Here is a tiny trained network, its code and every weight. The questions are about switching its units off for an input and a class, where a switched-off unit gives its printed mean instead of its output.

import numpy as np


def w(rows, s, z=0):
    codes = np.array(rows[::2]) - 128.0
    scale = np.full(codes.shape[1], s)
    scale[-1] = z or s
    return codes * scale


def norm(h):
    return h / np.sqrt((h * h).mean(-1, keepdims=True) + 1e-5)


def f(y):
    return np.maximum(y, 0)


def log_softmax(a):
    a = a - a.max(-1, keepdims=True)
    return a - np.log(np.exp(a).sum(-1, keepdims=True))


def net(x, mask):
    res = np.array(x, float).reshape(1, 2) / 4 @ E
    u = 0
    for l in range(2):
        y = f(norm(res) @ A[l][:, :-1].T + A[l][:, -1])
        res = res + np.where(mask[u : u + 7], y, B[l][:, -1]) @ B[l][:, :-1]
        u += 7
    return log_softmax(norm(res)[-1] @ U[:, :-1].T + U[:, -1])


A, B = {}, {}
E = w([
[133,118,84,254,152],'x0',
[176,30,89,73,116],'x1',
],0.011)
A[0] = w([
[79,254,242,90,155,178],'L0N0',
[58,89,138,75,96,182],'L0N1',
[215,117,65,99,126,175],'L0N2',
[148,179,145,208,98,34],'L0N3',
[91,148,167,168,193,125],'L0N4',
[181,212,217,123,109,3],'L0N5',
[98,214,157,209,182,219],'L0N6',
],0.0096,0.0014)
B[0] = w([
[198,120,147,246,167,254],'L0N0',
[113,124,145,165,61,176],'L0N1',
[127,186,112,126,102,187],'L0N2',
[104,166,175,116,149,186],'L0N3',
[90,100,118,90,153,180],'L0N4',
[217,225,113,162,120,181],'L0N5',
[124,91,123,73,94,237],'L0N6',
],0.011,0.0091)
A[1] = w([
[135,19,113,77,87,86],'L1N0',
[69,210,155,165,241,251],'L1N1',
[197,100,2,149,201,114],'L1N2',
[200,175,29,203,99,130],'L1N3',
[118,151,145,38,47,110],'L1N4',
[67,96,149,104,168,133],'L1N5',
[122,208,194,193,137,191],'L1N6',
],0.009,0.003)
B[1] = w([
[77,164,124,214,155,186],'L1N0',
[87,53,39,52,73,228],'L1N1',
[141,254,133,23,167,198],'L1N2',
[153,188,147,82,152,254],'L1N3',
[200,18,109,157,48,184],'L1N4',
[71,36,101,165,210,146],'L1N5',
[56,16,137,136,189,240],'L1N6',
],0.0081,0.0084)
U = w([
[178,121,193,205,199,173],'0',
[2,33,96,125,188,181],'1',
[179,58,119,114,18,145],'2',
[141,221,92,50,158,190],'3',
[27,168,180,112,88,11],'4',
[37,155,170,96,101,1],'5',
[39,159,164,110,97,10],'6',
],0.015,0.0082)

Each question gives the input, the list of numbers given to net, and the class t.
The units are the neurons (one row each of A and B). Each row of codes is followed by its name. A weight is (code - 128) times the scale printed after its matrix; where a second scale follows, it is the last column's (A, B and U).
mask holds one flag per neuron, layer by layer. A switched-off neuron (its flag False) gives its mean, the last column of its row in B, instead of its output. The means were averaged over made-up inputs and are rounded, as every weight is.
A unit's drop is (log p(t) with every unit on - log p(t) with that unit switched off) / (log p(t) with every unit on - log p(t) with every unit switched off).
The circuit of an input: a set's keep is (log p(t) with only the set's units on - log p(t) with every unit switched off) / (log p(t) with every unit on - log p(t) with every unit switched off). Starting from the 12 units with the biggest drops (on a tie, the unit counted first), units are removed one at a time, each time the one whose removal leaves the highest keep (on an exact tie, the one counted first), for as long as the keep stays at least 0.8.
units of the circuit, in order: the units of the circuit, biggest drop first
top k neurons: the k neurons with the biggest drops, biggest first
top k neurons in layer l: the k neurons of layer l with the biggest drops, biggest first
drop of u: that unit's drop, to one decimal
input [1,-7], class 1: units of the circuit, in order	L1N6
input [8,2], class 3: units of the circuit, in order	L0N0, L1N2
input [-4,-8], class 0: top 2 neurons	L0N0, L0N5
input [7,0], class 1: top 2 neurons in layer 0	L0N3, L0N5
input [8,7], class 3: top 2 neurons	L1N2, L0N0
input [1,7], class 3: top 2 neurons in layer 0	L0N6, L0N3
input [-2,-8], class 0: top 2 neurons	L0N0, L0N5
input [7,6], class 3: drop of L0N0	0.1
input [-3,-5], class 0: drop of L0N0	1.2
input [-8,1], class 2: drop of L0N0	0.0
input [-7,-8], class 0: drop of L0N0	1.1
